Below is a small trained network, with its code and all its weights. Each question gives an input and a class and asks what happens when units are switched off, that is, made to give their printed mean instead of their output.

import numpy as np


def w(rows, s, z=0):
    codes = np.array(rows[::2]) - 128.0
    scale = np.full(codes.shape[1], s)
    scale[-1] = z or s
    return codes * scale


def f(y):
    return np.maximum(y, 0)


def log_softmax(a):
    a = a - a.max(-1, keepdims=True)
    return a - np.log(np.exp(a).sum(-1, keepdims=True))


def net(x, mask):
    res = np.array(x, float).reshape(1, 7) / 4 @ E
    y = f(res @ A[0][:, :-1].T + A[0][:, -1])
    res = res + np.where(mask, y, B[0][:, -1]) @ B[0][:, :-1]
    return log_softmax(res[-1] @ U[:, :-1].T + U[:, -1])


A, B = {}, {}
E = w([
[68,171,204],'x0',
[93,144,156],'x1',
[148,60,155],'x2',
[186,55,105],'x3',
[126,134,250],'x4',
[51,112,61],'x5',
[102,35,73],'x6',
],0.011)
A[0] = w([
[135,98,62,3],'N0',
[191,101,160,213],'N1',
[152,178,88,178],'N2',
[191,7,95,79],'N3',
[120,145,175,207],'N4',
[77,113,116,250],'N5',
],0.012,0.005)
B[0] = w([
[96,90,96,187],'N0',
[124,145,99,202],'N1',
[146,167,128,177],'N2',
[153,7,149,253],'N3',
[100,120,185,188],'N4',
[99,163,67,193],'N5',
],0.011,0.013)
U = w([
[170,129,180,251],'0',
[105,187,115,117],'1',
[41,176,62,107],'2',
[237,210,92,106],'3',
[79,128,171,72],'4',
[138,137,247,53],'5',
[163,128,133,34],'6',
[184,50,95,136],'7',
],0.012,0.022)

Each question gives the input, the list of numbers given to net, and the class t.
The units are the neurons (one row each of A and B). Each row of codes is followed by its name. A weight is (code - 128) times the scale printed after its matrix; where a second scale follows, it is the last column's (A, B and U).
mask holds one flag per neuron, in row order. A switched-off neuron (its flag False) gives its mean, the last column of its row in B, instead of its output. The means were averaged over made-up inputs and are rounded, as every weight is.
A unit's drop is (log p(t) with every unit on - log p(t) with that unit switched off) / (log p(t) with every unit on - log p(t) with every unit switched off).
The circuit of an input: a set's keep is (log p(t) with only the set's units on - log p(t) with every unit switched off) / (log p(t) with every unit on - log p(t) with every unit switched off). Starting from all 6 units, units are removed one at a time, each time the one whose removal leaves the highest keep (on an exact tie, the one counted first), for as long as the keep stays at least 0.8.
circuit, biggest first: the units of the circuit, biggest drop first
top k neurons: the k neurons with the biggest drops, biggest first
drop of u: that unit's drop, to one decimal
input [1,8,-5,-6,3,-5,-3], class 5: circuit, biggest first : [N4; N5]
input [5,2,-5,-1,4,-4,-2], class 5: top 2 neurons : [N4; N5]
input [-7,-2,-5,-8,-8,-2,-2], class 3: circuit, biggest first : [N2]
input [-5,-5,-1,0,-7,5,-7], class 3: top 2 neurons : [N2; N3]
input [0,5,7,-7,4,-6,-2], class 5: top 2 neurons : [N4; N5]
input [3,-2,1,1,4,3,-5], class 5: circuit, biggest first : [N4; N5; N0]
input [-6,-1,-1,1,3,-2,-5], class 3: top 2 neurons : [N3; N1]
input [1,-2,-2,5,-2,0,-4], class 3: top 2 neurons : [N3; N4]
input [0,1,-8,5,3,0,-8], class 3: top 3 neurons : [N3; N2; N0]
input [-6,0,5,-5,-4,-4,-6], class 3: drop of N4 : 0.1
input [1,1,-1,-3,8,4,-7], class 5: drop of N4 : 0.6
input [-3,2,1,-8,5,3,7], class 2: drop of N3 : 0.6
